Input:
[[131 131 132 122 126 125 116]
 [121 126 134 132 126 133 151]
 [122 135 132 119 126 126 103]]
Output: 131, 103

Input:
[[127 147 142 127 148 127 113]
 [114 130 131 135 105 117 145]]
Output: 127, 145

Input: [108 141 116 152]
Output: 108, 152

Input:
[[143 122 139 134 108 117 129]
 [103 128 140 142 105 122 149]
 [102 140 133 145 120 136 141]]
Output: 143, 141

Input:
[[136 122 129 133 143 119 135]
 [125 118 123 117 137 106 132]]
Output: 136, 132

Input: [107 112 147 129 138 134 132]
Output: 107, 132

Input:
[[124 137 149 105]
 [132 119 107 114]
 [110 117 121 126]]
Output: 124, 126

Input:
[[134 122 115 136 110 148]
 [123 128 124 137 140 102]]
Output: 134, 102

Input:
[[118 119 117 119 112]
 [126 132 131 106 144]
 [118 114 114 114 118]]
Output: 118, 118
---
[[131 101 137 118]
 [111 157 156 126]
 [118 127 142 117]] ==> 142

[[144 133 147 147]
 [142 136 144 144]
 [156 110 109 112]] ==> 109

[[127 110 148 132]
 [120 119 153 137]
 [123 135 147 135]] ==> 147

[[149 115 115 123]
 [120 122 122 147]
 [137 119 122 141]] ==> 122

[[122 146 135 117]
 [151 127 117 126]
 [148 136 126 121]] ==> 126

[[126 152 134 117]
 [126 154 134 115]
 [125 118 135 114]] ==> 135

[[129 127 128 128]
 [155 113 121 126]
 [133 125 127 128]] ==> 127
---
[[130 154 153 118 107 127 147]
 [151 133 125 139 145 122 122]
 [128 110 123 151 156 135 124]] out 133

[[124 128 150 131 121 138]
 [129 132 130 127 122 131]
 [121 125 142 121 122 138]] out 132

[[116 136 108 143 128]
 [153 130 135 133 144]
 [110 133 108 146 126]] out 130

[[133 128 131 130 130 107 132]
 [127 128 128 127 126 130 128]
 [120 123 124 127 121 156 124]] out 128

[[111 106 131 121 123]
 [110 108 125 125 123]
 [147 156 128 132 133]] out 108

[[113 132 130 124]
 [147 113 149 140]
 [149 139 143 131]] out 113
---
135  132  140  148
118  124  127  118
106  124  133  107
gives 107

127  127  122  126  130  128  147
138  129  134  127  123  127  128
125  129  150  134  126  128  136
gives 136

154  124  115  125
156  121  112  119
123  130  139  117
gives 117

132  139  134  146
118  137  114  150
137  137  120  144
gives 144

157  155  121  132  138
106  106  126  122  125
116  111  126  121  128
gives 128

123  127  127  127  106  114
118  104  126  135  137  128
118  122  132  119  137  144
gives 144

112  125  113  126
125  107  125   99
118  120  119  121
gives 121
---
[[125 128 142 123 108 133 119 124 143 118 137 117 133]
 [130 118 137 128 141 115 134 139 113 135 139 117 136]
 [109 134 130 138 126 129 133 116 132 136 124 124 133]
 [128 121 146 136 136 131 123 127 132 122 127 141 121]
 [124 133 117 112 125 119 134 118 127 120 137 138 133]
 [117 130 139 133 121 112 127 132 122 140 121 137 130]
 [119 138 137 131 134 140 138 118 108 119 141 127 120]
 [121 118 120 146 141 132 125 123 142 131 134 121 125]
 [132 127 122 123 136 135 120 116 132 149 142 129 125]
 [129 143 126 119 121 116 128 148 130 135 138 124 118]] ⇒ 128

[[129 128 130 136 138 127]
 [109 144 129 114 133 133]
 [126 134 132 129 137 126]
 [121 149 140 120 122 140]
 [124 116 113 125 144 111]
 [124 131 127 121 113 137]] ⇒ 128

[[114 127 113 131 152 134 121 119 118 136 112 150]
 [120 120 122 127 133 109 122 130 130 116 119 130]
 [120 119 118 132 136 127 104 136 111 108 121 137]
 [123 115 143 117 137 125 121 118 127 133 133 112]
 [118 144 126 120 128 119 154 136 125 136 129 130]
 [126 126 135 148 112 133 141 138 143 118 129 111]] ⇒ 127

[[130 126 102 141 148 120 116]
 [132 121 126 105 131 125 132]
 [127 125 122 135 111 134 125]
 [128 128 145 136 130 124 141]
 [129 140 128 110 143 124 126]
 [125 116 123 123 127 126 124]
 [126 136 132 132 122 101 123]
 [134 130 125 127 130 128 126]
 [131 129 134 119 117 136 143]
 [131 123 105 152 124 120  99]
 [130 127 123 156 114 125 115]
 [133 115 130 136 124 138 117]] ⇒ 126

[[116 153 127 128 124 128 115 132 131 121 127 121 112 124 125 131]
 [135 117 121 122 116 123 125 134 130 120 132 140 143 131 132 124]
 [143 140 128 129 119 116 112 131 135 121 125 139 129 142 129 128]
 [132 128 119 129 121 134 128 129 127 121 126 131 129 122 127 131]
 [143 125 123 136 130 137 116 114 128 133 124 128 127 128 127 130]
 [116 137 116 119 123 133 126 137 117 119 132 132 117 111 129 125]
 [132 124 145 136 117 126 122 125 142 131 135 119 131 136 128 124]] ⇒ 153

[[135 135 129 122 132 113 130 124 130 129]
 [132 113 145 134 103 146 124 127 125 126]
 [126 134 129 136 132 118 128 137 128 127]
 [139 123 153 117 108 139 133 119 135 135]
 [130 145 137 136 117 120 116 137 111 109]
 [127 126 132 127 117 140 113 125 110 111]
 [138 130 152 109 129 126 129 117 130 131]] ⇒ 135

[[154 138 140 145 143 129 111 112 119 145 123 133]
 [147 137 144 143 145 120 125 126 115 143 126 124]
 [117 133 124 123 122 125 140 137 137 123 134 138]
 [137 141 135 132 133 126 122 121 127 132 134 127]
 [123 129 132 128 130 133 127 126 135 127 129 124]
 [142 150 145 149 147 109 137 135 108 150 124 145]
 [127 140 112 114 110 132 128 124 140 114 140 146]
 [131 134 138 135 138 111 147 149 112 136 127 127]] ⇒ 138
---
(138, 129, 128, 137, 126, 106, 123) result: 128
(131, 106, 126, 116, 139, 137, 149) result: 131
(126, 134, 122, 107, 123) result: 123
(106, 104, 120, 123, 132) result: 120
(118, 107, 124, 105, 125, 110, 122) result: 118
(103, 123, 138, 113, 130, 121, 122) result: 122
(128, 136, 109, 157, 134, 137, 146) result: 136
(154, 122, 134, 119, 148) result: 134
---
[118 125 101 141 112 103 127] --> 118
[123 131 124 152 112 126] --> 123
[104 120 105 132 102 122 117] --> 104
[143 154 158 145] --> 143
[127 100 131 142] --> 127
[138 101 122 128 117 119] --> 138
[151 140 152 156 143 143] --> 151
[100 117 153 146 150 120 139] --> 100
[117 133 152 134 107 122] --> 117
---
[148 141 154 153 120]	141
[113 119 102 124 155 118 101]	119
[114 110  99 139 148 102]	110
[123 152 118 118 148]	152
[118 151 115 112 139 138]	151
[154 146 128 137]	146
[103 139 136 122 128 131]	139
[112 145 127 117 131 150 107]	145
[129 104 137 128]	104
[130 111 149 101 120 143 147]	111
---
144  130  141  126
133  143  129  133
119  151  157  123
=> 130

133  154  133  129  135  131  140 => 135

155  118  155  103  153  102  150
156  121  156  124  155  123  148
=> 153

108  124  156  123  124 => 156

146  149  152  140  101  156 => 140

135  139  149  147  150  128  136
137  114  150  155  151  139  146
=> 150

129  124  112  104
124  125  146  116
=> 124
---
[[116, 133, 124, 123, 131], [101, 141, 118, 114, 129], [104, 139, 118, 114, 128]] out 141
[[109, 118, 108, 135, 110, 137], [113, 134, 107, 108, 136, 136]] out 134
[[130, 111, 116, 109, 106], [139, 111, 112, 116, 103]] out 111
[[123, 126, 128, 126, 126], [150, 135, 133, 115, 141], [131, 128, 130, 122, 130]] out 135
[[134, 157, 117, 157, 144], [131, 128, 113, 125, 137]] out 128
[[136, 137, 130, 147, 143, 152, 148], [135, 136, 127, 149, 145, 153, 145]] out 136
[[116, 134, 134, 129, 121, 137, 130], [112, 137, 140, 130, 121, 153, 128]] out 137
---
[[116 122 117 122 137 129]
 [112 136 118 123 127 138]
 [127 121 149 116 107 147]] -> 122

[[146 123 118 132 136]
 [121 157 147 104 118]
 [116 151 143 111 112]] -> 123

[[152 126 144 125 129]
 [136 114 137 131 114]
 [152 125 129 127 130]] -> 126

[[142 144 149 110 143 103]
 [142 143 148 111 143 103]
 [142 144 149 110 143 103]] -> 144

[[146 104 102 142 151]
 [116 141 129 111 117]
 [107 157 125 149 158]] -> 104

[[127 130 152 139 133]
 [126 130 154 140 135]
 [134 139 138 133 128]] -> 130

[[118 136 131 131 136 136]
 [131 117 108 119 119 117]
 [131 122 151 140 121 123]] -> 136
---
[114 142 145 155 137 103 117] Answer: 142

[139 130 116 119 107] Answer: 119

[[134 120 153 146 106]
 [142 107 150 143 116]
 [140 137 116 126 126]] Answer: 146

[105 128  99 104 131] Answer: 105

[128 143 138 102 157 114] Answer: 138

[105 135 116 125 120] Answer: 120

[151 155 127 125 133 106 127] Answer: 133

[152 123 132 123 110 125 130] Answer: 130
---
array([[125, 117, 155, 116, 135, 107, 131],
       [109, 121, 117, 150, 116, 112, 130],
       [114, 122, 111, 149, 120, 102, 141]]) => 114

array([[132, 142, 124, 141, 122],
       [116, 114, 141, 105, 120],
       [138, 145, 119, 150, 135]]) => 138

array([[152, 147, 135, 123],
       [128, 106, 111, 147],
       [134, 148, 138, 125]]) => 134

array([[132, 141, 131, 127, 121],
       [108, 102, 123, 138, 137],
       [115, 112, 129, 139, 138]]) => 115

array([[116, 124, 133, 123, 127, 133, 117],
       [133, 140, 100, 136, 132, 124, 150],
       [112, 120, 115, 131, 142, 115, 128]]) => 112

array([[136, 157, 135, 127],
       [156, 151, 144, 124],
       [137, 155, 136, 129]]) => 137

array([[134, 113, 115, 127, 129, 132],
       [145, 112, 149, 114, 149, 120],
       [130, 147, 137, 123, 115, 119]]) => 130
